Below are the code and all the weights of a small trained network. Each question names an input and a class and asks about switching units off, where a switched-off unit gives its printed mean instead of its output.

import numpy as np


def w(rows, s, z=0):
    codes = np.array(rows[::2]) - 128.0
    scale = np.full(codes.shape[1], s)
    scale[-1] = z or s
    return codes * scale


def norm(h):
    return h / np.sqrt((h * h).mean(-1, keepdims=True) + 1e-5)


def f(y):
    return np.maximum(y, 0)


def log_softmax(a):
    a = a - a.max(-1, keepdims=True)
    return a - np.log(np.exp(a).sum(-1, keepdims=True))


def net(x, mask):
    res = np.array(x, float).reshape(1, 2) / 4 @ E
    u = 0
    for l in range(2):
        y = f(norm(res) @ A[l][:, :-1].T + A[l][:, -1])
        res = res + np.where(mask[u : u + 8], y, B[l][:, -1]) @ B[l][:, :-1]
        u += 8
    return log_softmax(norm(res)[-1] @ U[:, :-1].T + U[:, -1])


A, B = {}, {}
E = w([
[26,199,206,57,35,121,163],'x0',
[117,27,97,1,63,118,159],'x1',
],0.0074)
A[0] = w([
[158,101,59,172,151,143,140,131],'L0N0',
[132,107,201,79,132,76,109,87],'L0N1',
[140,178,110,182,71,127,51,1],'L0N2',
[72,164,137,111,126,55,139,126],'L0N3',
[143,127,108,1,87,186,204,134],'L0N4',
[149,184,152,179,130,141,147,22],'L0N5',
[133,160,123,64,148,91,128,124],'L0N6',
[89,149,89,98,168,208,130,80],'L0N7',
],0.0084,0.0022)
B[0] = w([
[98,144,151,102,207,191,137,221],'L0N0',
[143,178,97,122,120,146,32,164],'L0N1',
[169,86,254,146,93,89,148,167],'L0N2',
[210,99,34,140,155,162,54,183],'L0N3',
[152,121,169,188,159,95,157,254],'L0N4',
[175,128,181,106,190,39,189,185],'L0N5',
[113,149,80,77,136,183,123,156],'L0N6',
[68,112,122,183,139,115,104,128],'L0N7',
],0.0071,0.0069)
A[1] = w([
[103,50,166,129,91,110,96,59],'L1N0',
[255,53,126,110,229,96,77,226],'L1N1',
[161,38,77,88,103,128,239,80],'L1N2',
[145,114,159,135,122,182,207,57],'L1N3',
[52,176,215,124,44,136,69,158],'L1N4',
[46,124,222,95,154,201,200,5],'L1N5',
[97,66,94,9,144,95,154,233],'L1N6',
[128,130,130,166,153,201,169,107],'L1N7',
],0.0081,0.0017)
B[1] = w([
[110,91,147,168,175,98,177,142],'L1N0',
[70,126,124,89,49,133,136,251],'L1N1',
[158,183,170,182,166,105,133,175],'L1N2',
[173,123,165,78,92,179,96,139],'L1N3',
[132,64,25,118,190,170,115,166],'L1N4',
[123,75,173,131,2,120,115,140],'L1N5',
[149,192,139,189,185,122,108,179],'L1N6',
[167,117,57,123,137,76,107,152],'L1N7',
],0.0094,0.014)
U = w([
[145,140,195,168,164,74,155,254],'0',
[110,96,38,115,158,153,84,30],'1',
[90,95,162,86,1,123,127,75],'2',
],0.017,0.0016)

Each question gives the input, the list of numbers given to net, and the class t.
The units are the neurons (one row each of A and B). Each row of codes is followed by its name. A weight is (code - 128) times the scale printed after its matrix; where a second scale follows, it is the last column's (A, B and U).
mask holds one flag per neuron, layer by layer. A switched-off neuron (its flag False) gives its mean, the last column of its row in B, instead of its output. The means were averaged over made-up inputs and are rounded, as every weight is.
A unit's drop is (log p(t) with every unit on - log p(t) with that unit switched off) / (log p(t) with every unit on - log p(t) with every unit switched off).
The circuit of an input: a set's keep is (log p(t) with only the set's units on - log p(t) with every unit switched off) / (log p(t) with every unit on - log p(t) with every unit switched off). Starting from the 12 units with the biggest drops (on a tie, the unit counted first), units are removed one at a time, each time the one whose removal leaves the highest keep (on an exact tie, the one counted first), for as long as the keep stays at least 0.8.
circuit, biggest first: the units of the circuit, biggest drop first
unit that matters most: the unit with the biggest drop
top k neurons: the k neurons with the biggest drops, biggest first
k most important neurons of layer l: the k neurons of layer l with the biggest drops, biggest first
drop when u is switched off: that unit's drop, to one decimal
input [7,7], class 0: circuit, biggest first -> L1N1; L1N6
input [-3,3], class 2: circuit, biggest first -> L1N1
input [7,4], class 1: circuit, biggest first -> L1N4; L1N1
input [1,4], class 0: top 2 neurons -> L0N0; L1N2
input [8,-4], class 1: top 2 neurons -> L1N4; L0N3
input [6,4], class 1: top 2 neurons -> L1N4; L0N1
input [-6,6], class 0: circuit, biggest first -> L1N2; L1N4
input [8,6], class 1: top 2 neurons -> L1N4; L0N1
input [-3,-3], class 2: top 4 neurons -> L1N1; L1N6; L0N4; L1N2
input [8,-2], class 1: top 2 neurons -> L1N4; L0N3
input [3,-1], class 2: top 2 neurons -> L0N3; L1N4
input [-2,1], class 2: top 2 neurons -> L1N5; L0N3
input [7,-5], class 1: top 4 neurons -> L1N4; L0N3; L1N1; L0N4
input [4,1], class 1: unit that matters most -> L0N5
input [-1,4], class 0: 2 most important neurons of layer 0 -> L0N3; L0N0
input [-6,8], class 0: top 2 neurons -> L1N2; L1N6
input [6,5], class 1: 2 most important neurons of layer 0 -> L0N1; L0N5
input [-2,4], class 0: drop when L0N3 is switched off -> 0.3
input [5,6], class 0: drop when L0N4 is switched off -> 0.4
input [7,-6], class 1: circuit, biggest first -> L1N4
input [-3,0], class 2: drop when L1N1 is switched off -> 0.1
